Here is a tiny trained network, its code and every weight. The questions are about switching its units off for an input and a target symbol, where a switched-off unit gives its printed mean instead of its output.

import numpy as np


def w(rows, s, z=0):
    codes = np.array(rows[::2]) - 128.0
    scale = np.full(codes.shape[1], s)
    scale[-1] = z or s
    return codes * scale


def norm(h):
    return h / np.sqrt((h * h).mean(-1, keepdims=True) + 1e-5)


def f(y):
    return np.maximum(y, 0)


def softmax(a):
    e = np.exp(a - a.max(-1, keepdims=True))
    return e / e.sum(-1, keepdims=True)


def log_softmax(a):
    a = a - a.max(-1, keepdims=True)
    return a - np.log(np.exp(a).sum(-1, keepdims=True))


def net(x, mask):
    ids = ['ΞΣΦαδζθμπτψω'.index(c) for c in x.split()]
    T = len(ids)
    res = E[ids] + P[:T]
    u = 0
    for l in range(2):
        r = norm(res)
        for j in range(2):
            rows = slice(2 * j, 2 * j + 2)
            q, k, v = (r @ M[l][rows].T for M in (Q, K, V))
            z = softmax(np.where(np.tri(T) > 0, q @ k.T / 2**0.5, -1e9)) @ v
            o = O[l][rows]
            res = res + np.where(mask[u + j], z, o[:, -1]) @ o[:, :-1]
        u += 2
        y = f(norm(res) @ A[l][:, :-1].T + A[l][:, -1])
        res = res + np.where(mask[u : u + 16], y, B[l][:, -1]) @ B[l][:, :-1]
        u += 16
    return log_softmax(norm(res)[-1] @ U[:, :-1].T + U[:, -1])


Q, K, V, O, A, B = {}, {}, {}, {}, {}, {}
E = w([
[163,162,157,153,110,86,142,100,174,143,182],'Ξ',
[197,108,91,124,255,192,88,176,204,155,164],'Σ',
[154,118,77,188,56,135,76,152,162,91,65],'Φ',
[69,166,123,150,91,118,64,135,130,189,78],'α',
[74,88,81,116,119,39,85,55,138,146,125],'δ',
[167,128,174,83,143,94,135,144,162,45,128],'ζ',
[151,118,127,128,92,143,127,119,196,138,201],'θ',
[112,107,196,163,135,113,160,132,174,111,187],'μ',
[177,87,116,186,129,138,206,138,113,53,98],'π',
[113,160,200,128,197,110,135,117,190,149,182],'τ',
[144,196,151,216,163,125,142,174,101,108,94],'ψ',
[169,121,168,121,155,139,114,146,82,141,215],'ω',
],0.0072)
P = w([
[225,91,127,203,172,112,21,116,205,126,95],'0',
[176,86,147,209,119,86,46,134,196,160,126],'1',
[141,96,149,197,124,102,61,135,188,156,129],'2',
[146,106,142,184,102,107,91,134,174,153,138],'3',
[148,101,147,159,101,112,109,131,162,147,145],'4',
[141,113,147,144,97,110,128,138,146,151,149],'5',
[131,114,149,128,96,109,148,142,136,154,156],'6',
[132,120,152,102,93,117,156,148,121,160,155],'7',
[133,126,158,90,95,117,180,150,111,154,153],'8',
[125,139,146,71,89,136,192,141,99,147,164],'9',
[110,143,150,52,87,145,203,154,95,143,167],'10',
[111,163,151,31,93,147,219,142,89,136,170],'11',
[116,164,147,4,85,161,234,136,86,125,169],'12',
],0.0034)
Q[0] = w([
[182,161,206,102,105,115,194,110,196,128,243],'0.h0',
[150,98,57,93,176,88,93,62,56,77,109],'0.h0',
[31,147,69,131,131,160,41,151,30,107,2],'0.h1',
[156,74,131,157,186,240,140,224,108,54,75],'0.h1',
],0.0056)
K[0] = w([
[91,152,171,60,110,173,240,152,74,109,163],'0.h0',
[132,43,100,134,162,41,111,88,184,113,149],'0.h0',
[172,149,89,204,106,86,1,136,156,154,65],'0.h1',
[239,127,136,249,179,117,151,182,128,83,106],'0.h1',
],0.0056)
V[0] = w([
[121,253,91,114,143,133,101,138,91,138,107],'0.h0',
[99,82,90,93,129,86,94,50,164,175,113],'0.h0',
[179,131,78,151,42,185,122,159,182,105,76],'0.h1',
[130,169,169,218,162,128,115,180,124,132,112],'0.h1',
],0.0043)
O[0] = w([
[110,86,149,140,161,131,221,84,152,204,119,109],'0.h0',
[210,170,85,134,137,218,204,125,50,82,129,236],'0.h0',
[114,136,13,68,199,65,153,88,125,92,195,127],'0.h1',
[135,90,131,36,97,200,162,2,136,126,105,254],'0.h1',
],0.0036,0.002)
A[0] = w([
[137,150,198,34,125,159,148,119,79,108,253,118],'0.n0',
[209,31,215,174,150,136,88,162,196,177,165,72],'0.n1',
[111,110,99,190,171,120,117,136,147,136,67,183],'0.n2',
[192,184,137,137,232,152,169,192,199,136,154,92],'0.n3',
[155,110,113,123,171,94,112,170,103,155,199,81],'0.n4',
[110,214,61,162,94,78,169,90,91,93,126,115],'0.n5',
[154,123,67,85,163,126,116,166,174,34,176,121],'0.n6',
[121,102,157,121,66,88,205,118,181,99,137,104],'0.n7',
[180,105,65,103,237,205,156,116,142,183,124,72],'0.n8',
[219,84,131,114,234,184,67,184,118,167,131,23],'0.n9',
[108,147,180,133,147,189,189,60,130,217,71,3],'0.n10',
[134,58,103,119,121,129,98,102,186,79,114,47],'0.n11',
[108,52,115,69,179,60,111,79,128,157,222,82],'0.n12',
[159,120,191,42,127,131,47,128,180,68,128,54],'0.n13',
[125,170,141,119,248,120,145,145,94,125,183,128],'0.n14',
[187,146,129,185,177,248,158,157,78,74,32,178],'0.n15',
],0.0041,0.0035)
B[0] = w([
[234,127,150,133,155,146,166,173,129,130,47,224],'0.n0',
[77,180,72,85,59,167,118,52,107,95,169,253],'0.n1',
[138,110,116,102,71,96,146,75,161,90,131,211],'0.n2',
[120,191,95,211,152,106,96,98,83,120,107,192],'0.n3',
[112,108,140,110,189,187,94,132,131,159,129,163],'0.n4',
[107,71,122,54,162,169,148,126,116,181,153,230],'0.n5',
[61,156,128,115,192,167,169,119,97,62,135,188],'0.n6',
[89,189,109,157,150,159,151,180,158,172,168,172],'0.n7',
[113,170,64,224,150,108,38,206,193,67,112,181],'0.n8',
[106,94,62,89,136,248,98,159,35,68,157,186],'0.n9',
[64,95,53,2,203,163,183,89,54,66,214,215],'0.n10',
[109,159,93,138,104,113,148,64,95,181,130,152],'0.n11',
[136,166,159,177,72,180,72,151,220,160,80,172],'0.n12',
[128,123,89,55,109,93,158,108,159,21,116,181],'0.n13',
[190,106,207,175,104,129,90,131,154,134,103,167],'0.n14',
[147,93,169,194,136,23,107,108,207,181,54,197],'0.n15',
],0.0045,0.0032)
Q[1] = w([
[135,230,218,171,48,191,88,95,231,89,197],'1.h0',
[182,216,147,199,77,137,156,138,213,135,55],'1.h0',
[73,212,241,91,54,243,113,117,235,129,169],'1.h1',
[101,61,73,136,110,82,46,46,3,205,89],'1.h1',
],0.005)
K[1] = w([
[161,163,254,109,161,161,160,167,138,148,127],'1.h0',
[159,134,177,132,205,123,211,189,153,101,96],'1.h0',
[172,129,191,85,136,154,179,192,114,209,116],'1.h1',
[102,120,87,110,80,145,55,39,121,126,133],'1.h1',
],0.0069)
V[1] = w([
[137,150,199,116,229,136,90,82,109,154,114],'1.h0',
[136,182,100,107,168,166,178,110,151,32,119],'1.h0',
[4,176,108,100,94,91,51,88,152,116,153],'1.h1',
[214,151,166,28,122,188,82,160,105,211,117],'1.h1',
],0.0038)
O[1] = w([
[135,164,160,185,2,239,23,133,110,129,147,96],'1.h0',
[179,39,183,165,135,41,89,163,111,168,70,144],'1.h0',
[151,156,223,181,158,140,227,246,91,125,58,252],'1.h1',
[139,62,84,234,123,74,143,22,141,16,128,129],'1.h1',
],0.0034,0.004)
A[1] = w([
[140,153,135,57,124,140,163,132,103,79,152,79],'1.n0',
[120,127,95,98,231,140,196,146,103,135,139,110],'1.n1',
[146,134,134,216,178,123,87,194,141,107,173,5],'1.n2',
[103,135,153,103,145,130,132,189,62,121,107,191],'1.n3',
[3,94,26,6,208,173,212,94,34,156,174,51],'1.n4',
[113,175,111,121,118,109,149,154,135,110,117,192],'1.n5',
[114,162,161,72,146,98,144,75,140,142,140,160],'1.n6',
[161,82,140,114,155,109,103,125,93,47,91,107],'1.n7',
[162,92,119,207,109,53,104,147,149,184,30,64],'1.n8',
[146,146,148,147,60,105,117,183,140,111,160,92],'1.n9',
[140,75,139,200,116,44,95,139,140,165,3,55],'1.n10',
[138,122,107,107,109,72,173,86,126,142,122,67],'1.n11',
[117,129,128,132,111,93,101,88,174,186,143,123],'1.n12',
[150,145,98,195,235,155,72,194,126,92,164,46],'1.n13',
[90,174,83,145,95,119,65,126,126,128,99,209],'1.n14',
[234,114,197,105,70,222,68,148,42,109,150,8],'1.n15',
],0.0059,0.0031)
B[1] = w([
[159,97,183,149,164,74,173,184,165,123,60,156],'1.n0',
[87,147,111,92,39,139,72,71,100,136,113,181],'1.n1',
[37,140,55,135,139,185,83,134,69,45,94,139],'1.n2',
[127,133,71,149,117,120,136,52,194,103,101,167],'1.n3',
[103,165,2,18,82,144,115,83,114,152,83,245],'1.n4',
[166,87,136,118,148,103,122,119,99,153,92,159],'1.n5',
[125,107,40,99,153,133,105,138,117,131,142,162],'1.n6',
[104,176,175,125,64,205,239,195,110,166,144,145],'1.n7',
[105,17,146,232,119,79,154,75,154,201,92,163],'1.n8',
[105,123,98,102,157,159,100,136,56,104,116,140],'1.n9',
[148,21,171,240,149,51,132,128,144,217,51,165],'1.n10',
[113,136,141,115,139,196,143,150,128,141,103,147],'1.n11',
[102,84,153,124,136,146,152,150,168,119,127,141],'1.n12',
[126,98,108,215,225,213,78,142,203,93,102,148],'1.n13',
[123,90,182,124,153,52,134,122,98,134,139,154],'1.n14',
[193,60,170,122,8,208,73,148,57,188,118,155],'1.n15',
],0.0055,0.012)
U = w([
[121,52,147,198,144,65,157,116,143,196,65,139],'Ξ',
[89,166,50,59,97,117,122,80,115,153,75,174],'Σ',
[100,200,127,175,143,57,157,167,13,125,174,177],'Φ',
[115,133,90,188,204,195,75,177,165,75,107,129],'α',
[190,120,168,68,158,89,207,202,139,37,64,94],'δ',
[201,115,203,121,51,196,89,140,83,134,128,150],'ζ',
[92,109,154,143,80,84,118,37,187,20,202,75],'θ',
[237,161,144,115,177,56,75,76,117,89,117,1],'μ',
[133,100,133,71,151,98,81,212,168,158,167,27],'π',
[2,166,204,117,78,172,144,193,235,177,160,53],'τ',
[199,164,114,142,171,171,224,117,182,178,196,95],'ψ',
[154,144,131,126,132,109,130,132,145,128,157,22],'ω',
],0.006,0.0022)

Each question gives the input, a string of symbols that net reads in full, and the target symbol t.
The units are the heads (2 rows each of Q, K, V and O) and the neurons (one row each of A and B). Each row of codes is followed by its name. A weight is (code - 128) times the scale printed after its matrix; where a second scale follows, it is the last column's (O, A, B and U).
mask holds one flag per unit, layer by layer, with each layer's heads first. A switched-off unit (its flag False) gives its mean, the last column of its rows in O or B, instead of its output. The means were averaged over made-up inputs and are rounded, as every weight is.
A unit's drop is (log p(t) with every unit on - log p(t) with that unit switched off) / (log p(t) with every unit on - log p(t) with every unit switched off).
The circuit of an input: a set's keep is (log p(t) with only the set's units on - log p(t) with every unit switched off) / (log p(t) with every unit on - log p(t) with every unit switched off). Starting from the 12 units with the biggest drops (on a tie, the unit counted first), units are removed one at a time, each time the one whose removal leaves the highest keep (on an exact tie, the one counted first), for as long as the keep stays at least 0.8.
units of the circuit, in order: the units of the circuit, biggest drop first
k most important neurons: the k neurons with the biggest drops, biggest first
heads that matter: for each layer, one digit per head in row order, 1 if its drop is at least 0.15 and else 0, layers parted by /
input δ θ α α ω α μ, target θ: units of the circuit, in order : 1.h1, 1.n4, 0.n0, 0.h0
input δ ω ψ α ω ψ δ μ, target τ: 3 most important neurons : 1.n4, 0.n7, 0.n1
input α δ ω α ζ θ α δ ψ Σ ζ α Ξ, target Ξ: units of the circuit, in order : 1.n4, 0.h1
input δ π δ ψ α δ ψ α Σ Σ μ Ξ, target δ: heads that matter : 11 / 00
input ζ ω α α τ, target ζ: units of the circuit, in order : 1.h0, 0.h1, 1.n15
input δ ω α Σ δ α π θ, target π: 3 most important neurons : 0.n1, 1.n4, 0.n12
input δ ψ α α ω α α α π Ξ, target π: heads that matter : 10 / 01
input δ Ξ Ξ π, target Ξ: heads that matter : 00 / 00
input π α α α α ψ ω θ, target θ: heads that matter : 00 / 01
input α α Σ Σ δ ψ Σ ζ ψ π, target Ξ: heads that matter : 00 / 10
input α Σ δ δ Σ δ θ, target α: 2 most important neurons : 1.n13, 1.n4
input τ δ θ, target ζ: heads that matter : 00 / 10
input α ψ α α α Ξ, target ψ: 3 most important neurons : 1.n4, 1.n1, 1.n10
input δ δ ω α α μ δ ψ α θ, target τ: 3 most important neurons : 1.n4, 0.n1, 0.n12
input Φ α α ω α π δ ω δ ω δ τ, target θ: heads that matter : 11 / 01
input δ ω ω Σ τ, target θ: heads that matter : 01 / 01
input Ξ Σ ζ δ, target Ξ: heads that matter : 00 / 00
input Φ α δ δ α α ψ Ξ, target τ: heads that matter : 10 / 00
input Ξ Ξ δ Σ α θ ζ Ξ τ, target ζ: heads that matter : 01 / 10
input ω Σ Ξ ζ α α π α α Ξ, target ψ: heads that matter : 00 / 01
input Ξ α δ Σ α α α α ψ δ α μ, target δ: 3 most important neurons : 0.n0, 1.n4, 1.n1
input α α μ, target δ: most important neuron : 1.n4
input ζ δ ψ ω μ δ δ α π δ θ, target π: 3 most important neurons : 0.n1, 1.n4, 0.n10
input δ α θ α ψ Ξ Σ Ξ ζ μ α μ θ, target δ: 2 most important neurons : 0.n13, 1.n4
input α ω α Σ π μ, target π: 3 most important neurons : 0.n1, 1.n4, 0.n7
input ζ ω δ θ, target θ: 2 most important neurons : 1.n4, 0.n0
input α δ ω ω α α α τ Σ ζ, target δ: heads that matter : 10 / 00
input δ α Φ Φ α ω α τ ψ, target Ξ: 2 most important neurons : 0.n15, 0.n14
input δ Σ μ Σ θ, target δ: 2 most important neurons : 1.n4, 0.n13
input Σ α ψ δ α α ω α α α δ Ξ, target Φ: 2 most important neurons : 1.n4, 0.n1
